Below is a small trained network, with its code and all its weights. Each question gives an input and a target symbol and asks what happens when units are switched off, that is, made to give their printed mean instead of their output.

import numpy as np


def w(rows, s, z=0):
    codes = np.array(rows[::2]) - 128.0
    scale = np.full(codes.shape[1], s)
    scale[-1] = z or s
    return codes * scale


def norm(h):
    return h / np.sqrt((h * h).mean(-1, keepdims=True) + 1e-5)


def f(y):
    return np.maximum(y, 0)


def softmax(a):
    e = np.exp(a - a.max(-1, keepdims=True))
    return e / e.sum(-1, keepdims=True)


def log_softmax(a):
    a = a - a.max(-1, keepdims=True)
    return a - np.log(np.exp(a).sum(-1, keepdims=True))


def net(x, mask):
    ids = ['ΔΞΦαβγεζηθλπστψ'.index(c) for c in x.split()]
    T = len(ids)
    res = E[ids] + P[:T]
    r = norm(res)
    for j in range(2):
        rows = slice(2 * j, 2 * j + 2)
        q, k, v = (r @ M[0][rows].T for M in (Q, K, V))
        z = softmax(np.where(np.tri(T) > 0, q @ k.T / 2**0.5, -1e9)) @ v
        o = O[0][rows]
        res = res + np.where(mask[j], z, o[:, -1]) @ o[:, :-1]
    y = f(norm(res) @ A[0][:, :-1].T + A[0][:, -1])
    res = res + np.where(mask[2:6], y, B[0][:, -1]) @ B[0][:, :-1]
    return log_softmax(norm(res)[-1] @ U[:, :-1].T + U[:, -1])


Q, K, V, O, A, B = {}, {}, {}, {}, {}, {}
E = w([
[143,146,107,149],'Δ',
[90,145,181,178],'Ξ',
[51,159,178,91],'Φ',
[211,117,153,129],'α',
[91,73,172,132],'β',
[156,123,223,169],'γ',
[95,28,123,95],'ε',
[3,117,67,187],'ζ',
[89,40,139,108],'η',
[152,69,195,54],'θ',
[142,92,87,106],'λ',
[163,128,126,137],'π',
[147,244,235,118],'σ',
[84,110,129,93],'τ',
[117,82,247,18],'ψ',
],0.018)
P = w([
[129,170,145,122],'0',
[251,151,202,55],'1',
[134,172,115,135],'2',
[141,70,191,45],'3',
[142,168,111,146],'4',
[134,62,199,48],'5',
[147,162,105,155],'6',
[126,114,209,91],'7',
[155,148,94,166],'8',
[104,97,199,85],'9',
[161,149,100,162],'10',
],0.013)
Q[0] = w([
[106,33,183,143],'head 0',
[116,75,197,63],'head 0',
[119,136,141,8],'head 1',
[146,107,65,189],'head 1',
],0.017)
K[0] = w([
[197,32,130,210],'head 0',
[111,98,70,247],'head 0',
[81,199,92,16],'head 1',
[187,42,26,191],'head 1',
],0.013)
V[0] = w([
[90,75,248,235],'head 0',
[48,26,109,109],'head 0',
[24,201,82,156],'head 1',
[119,67,97,25],'head 1',
],0.012)
O[0] = w([
[3,76,254,242,253],'head 0',
[27,53,79,75,185],'head 0',
[49,209,115,69,122],'head 1',
[108,65,65,52,161],'head 1',
],0.008,0.0049)
A[0] = w([
[153,110,249,47,148],'neuron 0',
[117,57,128,141,255],'neuron 1',
[154,74,213,77,168],'neuron 2',
[193,145,170,131,4],'neuron 3',
],0.017,0.0043)
B[0] = w([
[196,157,160,3,247],'neuron 0',
[159,161,105,104,219],'neuron 1',
[70,70,140,99,232],'neuron 2',
[119,83,87,170,159],'neuron 3',
],0.02,0.012)
U = w([
[186,197,104,151,253],'Δ',
[127,169,181,164,226],'Ξ',
[90,247,146,71,120],'Φ',
[222,53,122,149,171],'α',
[66,49,202,156,58],'β',
[179,88,232,161,95],'γ',
[110,66,64,99,91],'ε',
[89,165,78,135,235],'ζ',
[86,62,97,110,74],'η',
[154,115,121,93,90],'θ',
[217,170,16,85,143],'λ',
[208,126,108,163,237],'π',
[210,206,170,112,66],'σ',
[99,189,47,66,60],'τ',
[159,120,143,76,106],'ψ',
],0.012,0.0046)

Each question gives the input, a string of symbols that net reads in full, and the target symbol t.
The units are the heads (2 rows each of Q, K, V and O) and the neurons (one row each of A and B). Each row of codes is followed by its name. A weight is (code - 128) times the scale printed after its matrix; where a second scale follows, it is the last column's (O, A, B and U).
mask holds one flag per unit, heads first, then neurons. A switched-off unit (its flag False) gives its mean, the last column of its rows in O or B, instead of its output. The means were averaged over made-up inputs and are rounded, as every weight is.
A unit's drop is (log p(t) with every unit on - log p(t) with that unit switched off) / (log p(t) with every unit on - log p(t) with every unit switched off).
The circuit of an input: a set's keep is (log p(t) with only the set's units on - log p(t) with every unit switched off) / (log p(t) with every unit on - log p(t) with every unit switched off). Starting from all 6 units, units are removed one at a time, each time the one whose removal leaves the highest keep (on an exact tie, the one counted first), for as long as the keep stays at least 0.8.
circuit, biggest first: the units of the circuit, biggest drop first
top k neurons: the k neurons with the biggest drops, biggest first
heads that matter: for each layer, one digit per head in row order, 1 if its drop is at least 0.15 and else 0, layers parted by /
drop of u: that unit's drop, to one decimal
input β Ξ λ τ, target λ: heads that matter	10
input Δ Φ Δ, target Δ: top 2 neurons	neuron 2; neuron 0
input Ξ β λ ζ ε θ ψ Δ β τ, target β: circuit, biggest first	head 0
input β α α α Δ Δ τ λ Ξ, target Ξ: heads that matter	00
input ε π Φ Φ Φ β σ ψ τ, target τ: circuit, biggest first	neuron 0; neuron 2; neuron 3
input λ ψ θ, target λ: heads that matter	10
input α λ Φ Φ ζ, target ζ: top 3 neurons	neuron 0; neuron 2; neuron 3
input Ξ β ψ λ ζ η λ, target λ: top 3 neurons	neuron 2; neuron 0; neuron 1
input Φ λ α ζ Φ Φ Φ λ Ξ, target Ξ: top 2 neurons	neuron 0; neuron 1
input π α α ζ Φ ζ, target Φ: top 3 neurons	neuron 2; neuron 3; neuron 0
input Φ Φ Ξ Ξ α, target α: top 3 neurons	neuron 3; neuron 0; neuron 1
input ζ θ ψ λ γ Φ λ θ β π, target β: drop of neuron 3	0.0
input ζ Φ η σ Φ γ α, target α: drop of neuron 3	0.3
input Δ ζ π Φ β ζ, target β: drop of neuron 0	0.7
input γ Ξ ζ ζ, target β: top neuron	neuron 0
